Below is a small trained network, with its code and all its weights. Each question gives an input and a class and asks what happens when units are switched off, that is, made to give their printed mean instead of their output.

import numpy as np


def w(rows, s, z=0):
    codes = np.array(rows[::2]) - 128.0
    scale = np.full(codes.shape[1], s)
    scale[-1] = z or s
    return codes * scale


def norm(h):
    return h / np.sqrt((h * h).mean(-1, keepdims=True) + 1e-5)


def f(y):
    return np.maximum(y, 0)


def log_softmax(a):
    a = a - a.max(-1, keepdims=True)
    return a - np.log(np.exp(a).sum(-1, keepdims=True))


def net(x, mask):
    res = np.array(x, float).reshape(1, 2) / 4 @ E
    u = 0
    for l in range(3):
        y = f(norm(res) @ A[l][:, :-1].T + A[l][:, -1])
        res = res + np.where(mask[u : u + 6], y, B[l][:, -1]) @ B[l][:, :-1]
        u += 6
    return log_softmax(norm(res)[-1] @ U[:, :-1].T + U[:, -1])


A, B = {}, {}
E = w([
[123,141,117,121,2,152,131],'x0',
[112,124,126,149,143,154,243],'x1',
],0.015)
A[0] = w([
[124,140,136,136,52,132,143,38],'0.n1',
[125,126,128,135,130,132,254,183],'0.n2',
[140,112,124,133,97,141,141,64],'0.n3',
[128,128,133,124,87,115,188,21],'0.n4',
[131,133,117,128,49,128,124,3],'0.n5',
[141,137,122,125,158,128,92,34],'0.n6',
],0.036,0.0054)
B[0] = w([
[90,35,103,141,74,82,193,200],'0.n1',
[136,162,56,162,158,194,169,253],'0.n2',
[108,75,175,129,121,142,144,157],'0.n3',
[100,99,255,102,82,195,127,177],'0.n4',
[181,233,75,129,167,121,60,202],'0.n5',
[96,109,154,127,125,93,159,161],'0.n6',
],0.038,0.03)
A[1] = w([
[116,130,207,76,146,45,66,20],'1.n1',
[133,104,158,85,114,3,78,73],'1.n2',
[233,228,118,100,72,152,34,179],'1.n3',
[220,178,99,124,114,203,96,137],'1.n4',
[188,203,119,119,249,167,85,9],'1.n5',
[113,154,187,130,126,153,131,64],'1.n6',
],0.03,0.0016)
B[1] = w([
[37,118,203,5,162,75,199,207],'1.n1',
[98,46,155,127,156,146,30,251],'1.n2',
[229,71,109,243,70,227,102,201],'1.n3',
[75,180,191,114,80,22,44,228],'1.n4',
[149,133,56,227,180,61,76,209],'1.n5',
[133,68,70,69,134,54,123,142],'1.n6',
],0.026,0.021)
A[2] = w([
[163,208,214,223,84,73,40,201],'2.n1',
[163,219,87,119,227,94,139,57],'2.n2',
[182,145,175,86,73,163,235,71],'2.n3',
[204,105,158,96,82,93,71,2],'2.n4',
[111,206,107,186,87,87,95,97],'2.n5',
[147,209,101,99,124,253,43,67],'2.n6',
],0.034,0.0021)
B[2] = w([
[110,72,133,51,44,201,158,254],'2.n1',
[138,179,77,242,138,42,100,218],'2.n2',
[113,137,94,111,111,179,221,185],'2.n3',
[244,149,135,177,206,188,41,184],'2.n4',
[98,123,187,110,239,104,172,241],'2.n5',
[141,62,139,109,117,3,95,219],'2.n6',
],0.028,0.021)
U = w([
[36,69,215,28,167,64,121,185],'0',
[93,187,81,212,191,36,158,189],'1',
[204,39,136,142,64,186,47,175],'2',
[98,114,85,145,54,213,255,213],'3',
[159,199,149,77,114,122,132,28],'4',
[165,207,139,60,83,100,127,5],'5',
[143,174,142,86,103,115,131,10],'6',
[150,210,162,79,93,117,125,2],'7',
],0.015,0.0071)

Each question gives the input, the list of numbers given to net, and the class t.
The units are the neurons (one row each of A and B). Each row of codes is followed by its name. A weight is (code - 128) times the scale printed after its matrix; where a second scale follows, it is the last column's (A, B and U).
mask holds one flag per neuron, layer by layer. A switched-off neuron (its flag False) gives its mean, the last column of its row in B, instead of its output. The means were averaged over made-up inputs and are rounded, as every weight is.
A unit's drop is (log p(t) with every unit on - log p(t) with that unit switched off) / (log p(t) with every unit on - log p(t) with every unit switched off).
top k neurons: the k neurons with the biggest drops, biggest first
top k neurons in layer l: the k neurons of layer l with the biggest drops, biggest first
drop of u: that unit's drop, to one decimal
input [2,4], class 3: top neuron => [0.n4]
input [2,0], class 2: top 2 neurons => [0.n2 0.n5]
input [-1,0], class 0: top 2 neurons in layer 0 => [0.n5 0.n2]
input [7,8], class 3: top 2 neurons => [0.n1 0.n4]
input [1,-2], class 2: top 2 neurons => [0.n2 1.n3]
input [1,8], class 3: top 2 neurons => [0.n5 0.n4]
input [-4,-6], class 0: top 2 neurons => [0.n2 0.n5]
input [2,-1], class 2: top 2 neurons in layer 0 => [0.n2 0.n5]
input [-8,-7], class 0: drop of 0.n5 => 0.8
input [-2,0], class 0: drop of 0.n5 => 5.1
input [7,2], class 3: drop of 0.n1 => 3.6
input [-6,-2], class 0: drop of 1.n4 => 0.0
input [4,1], class 3: top 3 neurons in layer 0 => [0.n1 0.n4 0.n3]
